Below is a small trained network, with its code and all its weights. Each question gives an input and a target symbol and asks what happens when units are switched off, that is, made to give their printed mean instead of their output.

import numpy as np


def w(rows, s, z=0):
    codes = np.array(rows[::2]) - 128.0
    scale = np.full(codes.shape[1], s)
    scale[-1] = z or s
    return codes * scale


def norm(h):
    return h / np.sqrt((h * h).mean(-1, keepdims=True) + 1e-5)


def f(y):
    return np.maximum(y, 0)


def softmax(a):
    e = np.exp(a - a.max(-1, keepdims=True))
    return e / e.sum(-1, keepdims=True)


def log_softmax(a):
    a = a - a.max(-1, keepdims=True)
    return a - np.log(np.exp(a).sum(-1, keepdims=True))


def net(x, mask):
    ids = ['αβγδζθμπστφω'.index(c) for c in x.split()]
    T = len(ids)
    res = E[ids] + P[:T]
    u = 0
    for l in range(2):
        q, k, v = (norm(res) @ M[l].T for M in (Q, K, V))
        z = softmax(np.where(np.tri(T) > 0, q @ k.T / 4**0.5, -1e9)) @ v
        res = res + np.where(mask[u], z, O[l][:, -1]) @ O[l][:, :-1]
        u += 1
        y = f(norm(res) @ A[l][:, :-1].T + A[l][:, -1])
        res = res + np.where(mask[u : u + 16], y, B[l][:, -1]) @ B[l][:, :-1]
        u += 16
    return log_softmax(norm(res)[-1] @ U[:, :-1].T + U[:, -1])


Q, K, V, O, A, B = {}, {}, {}, {}, {}, {}
E = w([
[129,144,190],'α',
[56,104,122],'β',
[62,123,88],'γ',
[183,110,205],'δ',
[46,134,108],'ζ',
[128,147,208],'θ',
[180,175,82],'μ',
[129,147,206],'π',
[69,172,114],'σ',
[180,73,70],'τ',
[193,121,249],'φ',
[183,122,72],'ω',
],0.016)
P = w([
[134,100,18],'0',
[145,103,48],'1',
[148,107,70],'2',
[131,107,104],'3',
[125,106,128],'4',
[108,106,147],'5',
[104,109,171],'6',
[109,113,203],'7',
[106,116,238],'8',
[115,113,254],'9',
[127,118,252],'10',
],0.0043)
Q[0] = w([
[150,184,64],'L0H0',
[119,240,131],'L0H0',
[76,104,168],'L0H0',
[5,212,203],'L0H0',
],0.031)
K[0] = w([
[123,164,63],'L0H0',
[76,199,120],'L0H0',
[100,107,157],'L0H0',
[3,169,163],'L0H0',
],0.033)
V[0] = w([
[137,171,116],'L0H0',
[78,87,159],'L0H0',
[175,9,129],'L0H0',
[88,33,164],'L0H0',
],0.012)
O[0] = w([
[118,161,119,96],'L0H0',
[34,115,122,253],'L0H0',
[251,37,166,53],'L0H0',
[65,78,137,244],'L0H0',
],0.012,0.003)
A[0] = w([
[125,91,68,23],'L0N0',
[124,41,155,83],'L0N1',
[172,203,129,96],'L0N2',
[108,106,97,74],'L0N3',
[174,202,184,51],'L0N4',
[104,135,186,43],'L0N5',
[117,94,130,84],'L0N6',
[154,133,190,128],'L0N7',
[115,96,137,44],'L0N8',
[186,181,199,47],'L0N9',
[155,112,1,3],'L0N10',
[121,106,122,58],'L0N11',
[145,106,97,70],'L0N12',
[127,163,86,42],'L0N13',
[117,94,128,72],'L0N14',
[106,229,102,210],'L0N15',
],0.016,0.0044)
B[0] = w([
[114,166,134,131],'L0N0',
[71,190,130,200],'L0N1',
[84,78,113,152],'L0N2',
[138,110,151,143],'L0N3',
[100,78,94,151],'L0N4',
[99,93,111,193],'L0N5',
[111,105,145,147],'L0N6',
[162,161,120,182],'L0N7',
[85,127,134,140],'L0N8',
[77,157,60,164],'L0N9',
[149,243,155,140],'L0N10',
[105,123,136,130],'L0N11',
[173,129,132,136],'L0N12',
[134,156,108,139],'L0N13',
[113,108,141,143],'L0N14',
[130,254,134,255],'L0N15',
],0.039,0.0068)
Q[1] = w([
[65,163,62],'L1H0',
[90,244,1],'L1H0',
[89,103,119],'L1H0',
[74,39,192],'L1H0',
],0.0093)
K[1] = w([
[106,83,104],'L1H0',
[98,10,130],'L1H0',
[127,152,104],'L1H0',
[123,195,85],'L1H0',
],0.014)
V[1] = w([
[91,136,150],'L1H0',
[111,102,31],'L1H0',
[68,192,129],'L1H0',
[149,139,252],'L1H0',
],0.026)
O[1] = w([
[89,94,112,166],'L1H0',
[179,112,23,122],'L1H0',
[19,155,99,255],'L1H0',
[88,118,251,109],'L1H0',
],0.025,0.021)
A[1] = w([
[43,89,163,219],'L1N0',
[152,178,139,176],'L1N1',
[150,117,168,23],'L1N2',
[199,253,184,4],'L1N3',
[168,139,123,241],'L1N4',
[171,153,117,138],'L1N5',
[121,113,55,102],'L1N6',
[172,157,134,142],'L1N7',
[168,212,142,177],'L1N8',
[120,59,122,189],'L1N9',
[157,146,122,141],'L1N10',
[124,129,133,47],'L1N11',
[130,151,222,197],'L1N12',
[186,222,116,197],'L1N13',
[132,145,81,156],'L1N14',
[126,181,165,28],'L1N15',
],0.02,0.0029)
B[1] = w([
[192,95,140,248],'L1N0',
[123,90,127,151],'L1N1',
[130,131,163,129],'L1N2',
[254,158,98,154],'L1N3',
[138,102,132,132],'L1N4',
[116,93,114,133],'L1N5',
[95,85,161,173],'L1N6',
[116,87,108,131],'L1N7',
[127,65,127,164],'L1N8',
[74,110,139,134],'L1N9',
[121,105,122,131],'L1N10',
[132,127,131,128],'L1N11',
[179,90,149,151],'L1N12',
[178,80,98,169],'L1N13',
[146,101,131,173],'L1N14',
[137,177,148,156],'L1N15',
],0.054,0.014)
U = w([
[168,204,175,78],'α',
[84,11,183,60],'β',
[146,167,163,83],'γ',
[134,142,196,91],'δ',
[39,213,126,45],'ζ',
[84,188,197,188],'θ',
[92,158,48,106],'μ',
[100,186,170,165],'π',
[150,240,77,243],'σ',
[210,84,172,254],'τ',
[120,136,31,138],'φ',
[229,4,26,62],'ω',
],0.015,0.008)

Each question gives the input, a string of symbols that net reads in full, and the target symbol t.
The units are the heads (4 rows each of Q, K, V and O) and the neurons (one row each of A and B). Each row of codes is followed by its name. A weight is (code - 128) times the scale printed after its matrix; where a second scale follows, it is the last column's (O, A, B and U).
mask holds one flag per unit, layer by layer, with each layer's heads first. A switched-off unit (its flag False) gives its mean, the last column of its rows in O or B, instead of its output. The means were averaged over made-up inputs and are rounded, as every weight is.
A unit's drop is (log p(t) with every unit on - log p(t) with that unit switched off) / (log p(t) with every unit on - log p(t) with every unit switched off).
The circuit of an input: a set's keep is (log p(t) with only the set's units on - log p(t) with every unit switched off) / (log p(t) with every unit on - log p(t) with every unit switched off). Starting from the 12 units with the biggest drops (on a tie, the unit counted first), units are removed one at a time, each time the one whose removal leaves the highest keep (on an exact tie, the one counted first), for as long as the keep stays at least 0.8.
circuit, biggest first: the units of the circuit, biggest drop first
top k neurons: the k neurons with the biggest drops, biggest first
k most important neurons of layer l: the k neurons of layer l with the biggest drops, biggest first
input γ ω ζ δ ω ζ, target ω: 4 most important neurons of layer 0 : L0N15; L0N2; L0N1; L0N4
input τ ω μ σ τ α θ δ γ, target θ: most important neuron of layer 0 : L0N10
input σ τ μ γ α τ α σ, target τ: top 2 neurons : L0N15; L0N9
input α σ α β α σ μ α σ α θ, target σ: circuit, biggest first : L0H0; L0N15
input δ β φ, target β: top 4 neurons : L0N15; L0N9; L1N3; L0N3
input σ α π α ω β ω, target β: top 2 neurons : L0N10; L1N6
input θ β μ α θ π β τ, target τ: top 2 neurons : L0N15; L0N1
input δ ω ζ σ γ θ β α ω, target β: circuit, biggest first : L0N15; L1N3
input δ θ φ α α γ ζ ζ σ ω ζ, target ω: top 3 neurons : L0N15; L0N2; L0N4
input σ τ γ ω α ζ τ α, target τ: circuit, biggest first : L1H0; L0N15; L0H0; L0N9
input θ θ π β θ φ θ γ, target β: circuit, biggest first : L0N9; L1N3
input α ω δ θ ζ β δ, target β: top 2 neurons : L0N15; L0N10
input α θ θ α γ σ τ γ ζ, target τ: 3 most important neurons of layer 0 : L0N9; L0N15; L0N6
input π μ σ τ τ α δ μ φ φ α, target φ: circuit, biggest first : L1H0; L0N9
input μ σ α α α θ, target θ: top 3 neurons : L0N15; L0N10; L0N9
input π β θ α, target β: top 2 neurons : L0N15; L1N0
input π τ α τ τ θ θ ζ, target θ: 4 most important neurons of layer 0 : L0N1; L0N10; L0N5; L0N7
input μ θ ω δ τ σ σ θ γ θ φ, target φ: 3 most important neurons of layer 0 : L0N10; L0N9; L0N15
input τ α δ ζ θ ω θ θ σ α θ, target σ: top 3 neurons : L0N10; L0N15; L0N5
input θ μ γ θ θ σ τ π, target τ: top 4 neurons : L0N15; L0N9; L1N12; L1N8
input α δ β θ, target β: top 3 neurons : L0N15; L1N0; L0N1
